Below is a small trained network, with its code and all its weights. Each question gives an input and a class and asks what happens when units are switched off, that is, made to give their printed mean instead of their output.

import numpy as np


def w(rows, s, z=0):
    codes = np.array(rows[::2]) - 128.0
    scale = np.full(codes.shape[1], s)
    scale[-1] = z or s
    return codes * scale


def norm(h):
    return h / np.sqrt((h * h).mean(-1, keepdims=True) + 1e-5)


def f(y):
    return y / 2 * (1 + np.tanh(0.7978845608 * (y + 0.044715 * y**3)))


def log_softmax(a):
    a = a - a.max(-1, keepdims=True)
    return a - np.log(np.exp(a).sum(-1, keepdims=True))


def net(x, mask):
    res = np.array(x, float).reshape(1, 6) / 4 @ E
    u = 0
    for l in range(2):
        y = f(norm(res) @ A[l][:, :-1].T + A[l][:, -1])
        res = res + np.where(mask[u : u + 9], y, B[l][:, -1]) @ B[l][:, :-1]
        u += 9
    return log_softmax(norm(res)[-1] @ U[:, :-1].T + U[:, -1])


A, B = {}, {}
E = w([
[90,166,121,69],'x0',
[143,79,216,131],'x1',
[202,103,135,72],'x2',
[112,33,125,70],'x3',
[138,254,208,14],'x4',
[71,114,83,120],'x5',
],0.0058)
A[0] = w([
[180,59,145,63,72],'0.n0',
[63,47,139,120,216],'0.n1',
[90,2,172,129,147],'0.n2',
[17,40,181,89,240],'0.n3',
[126,157,18,160,209],'0.n4',
[38,21,8,134,252],'0.n5',
[170,90,154,133,148],'0.n6',
[104,120,167,61,53],'0.n7',
[179,185,190,61,132],'0.n8',
],0.0097,0.0033)
B[0] = w([
[113,126,117,140,160],'0.n0',
[220,148,150,98,186],'0.n1',
[183,166,115,101,192],'0.n2',
[222,190,66,128,211],'0.n3',
[102,63,246,147,182],'0.n4',
[148,113,188,108,254],'0.n5',
[122,190,141,169,146],'0.n6',
[111,110,65,127,151],'0.n7',
[72,99,90,144,214],'0.n8',
],0.012,0.0078)
A[1] = w([
[104,93,118,91,150],'1.n0',
[109,125,159,189,191],'1.n1',
[157,54,170,114,177],'1.n2',
[176,151,159,159,8],'1.n3',
[125,106,127,63,253],'1.n4',
[92,165,131,73,103],'1.n5',
[99,54,171,77,40],'1.n6',
[171,136,212,253,170],'1.n7',
[96,65,192,48,236],'1.n8',
],0.013,0.0035)
B[1] = w([
[101,181,83,127,141],'1.n0',
[173,1,194,74,169],'1.n1',
[87,171,118,200,192],'1.n2',
[89,110,163,79,154],'1.n3',
[75,173,64,223,190],'1.n4',
[93,163,76,135,164],'1.n5',
[125,174,118,174,148],'1.n6',
[80,61,157,121,254],'1.n7',
[36,156,73,228,206],'1.n8',
],0.0089,0.008)
U = w([
[71,95,199,212,241],'0',
[6,193,72,137,249],'1',
[85,57,225,113,135],'2',
[114,172,157,84,3],'3',
[146,90,214,53,10],'4',
[254,154,171,115,252],'5',
],0.0087,0.0038)

Each question gives the input, the list of numbers given to net, and the class t.
The units are the neurons (one row each of A and B). Each row of codes is followed by its name. A weight is (code - 128) times the scale printed after its matrix; where a second scale follows, it is the last column's (A, B and U).
mask holds one flag per neuron, layer by layer. A switched-off neuron (its flag False) gives its mean, the last column of its row in B, instead of its output. The means were averaged over made-up inputs and are rounded, as every weight is.
A unit's drop is (log p(t) with every unit on - log p(t) with that unit switched off) / (log p(t) with every unit on - log p(t) with every unit switched off).
The circuit of an input: a set's keep is (log p(t) with only the set's units on - log p(t) with every unit switched off) / (log p(t) with every unit on - log p(t) with every unit switched off). Starting from the 12 units with the biggest drops (on a tie, the unit counted first), units are removed one at a time, each time the one whose removal leaves the highest keep (on an exact tie, the one counted first), for as long as the keep stays at least 0.8.
units of the circuit, in order: the units of the circuit, biggest drop first
top k neurons: the k neurons with the biggest drops, biggest first
k most important neurons of layer l: the k neurons of layer l with the biggest drops, biggest first
drop of u: that unit's drop, to one decimal
input [-5,2,-2,-4,8,0], class 1: units of the circuit, in order -> [0.n4, 0.n8]
input [8,7,4,-8,-3,7], class 4: top 3 neurons -> [1.n8, 0.n8, 0.n2]
input [-3,8,-3,6,8,0], class 5: units of the circuit, in order -> [0.n3]
input [0,-8,-1,-8,5,6], class 0: units of the circuit, in order -> [0.n4, 0.n3]
input [-1,1,7,-5,6,-6], class 1: top 3 neurons -> [0.n8, 0.n3, 0.n4]
input [-1,2,1,-7,5,3], class 1: units of the circuit, in order -> [0.n4, 0.n8]
input [-1,-6,6,4,1,7], class 0: top 2 neurons -> [0.n4, 0.n5]
input [-2,2,-4,0,-1,-6], class 2: top 2 neurons -> [0.n3, 1.n7]
input [-5,-6,6,-4,7,-4], class 1: top 3 neurons -> [0.n8, 0.n3, 0.n1]
input [4,6,8,-6,-3,-1], class 4: 3 most important neurons of layer 1 -> [1.n1, 1.n8, 1.n4]
input [-2,2,0,-7,7,-8], class 2: top 4 neurons -> [0.n3, 0.n2, 1.n8, 1.n4]
input [-6,-7,1,-3,3,3], class 0: top 3 neurons -> [0.n4, 0.n3, 1.n8]
input [7,-7,3,1,-3,5], class 0: 2 most important neurons of layer 0 -> [0.n4, 0.n5]
input [1,5,6,-6,-8,0], class 4: top neuron -> [0.n6]
input [-1,5,-7,-7,7,-4], class 2: top 2 neurons -> [0.n3, 1.n1]
input [2,6,0,-6,-7,2], class 4: drop of 1.n8 -> 0.1
input [-4,-4,-8,-2,4,-8], class 2: drop of 1.n1 -> 0.1
input [1,-8,6,-3,-3,0], class 0: top 2 neurons -> [0.n4, 1.n8]
input [-3,3,5,1,4,-6], class 1: drop of 0.n8 -> 0.2
input [8,-7,1,2,1,4], class 0: drop of 0.n5 -> 0.1
input [-6,5,-8,-4,1,5], class 2: top neuron -> [1.n7]
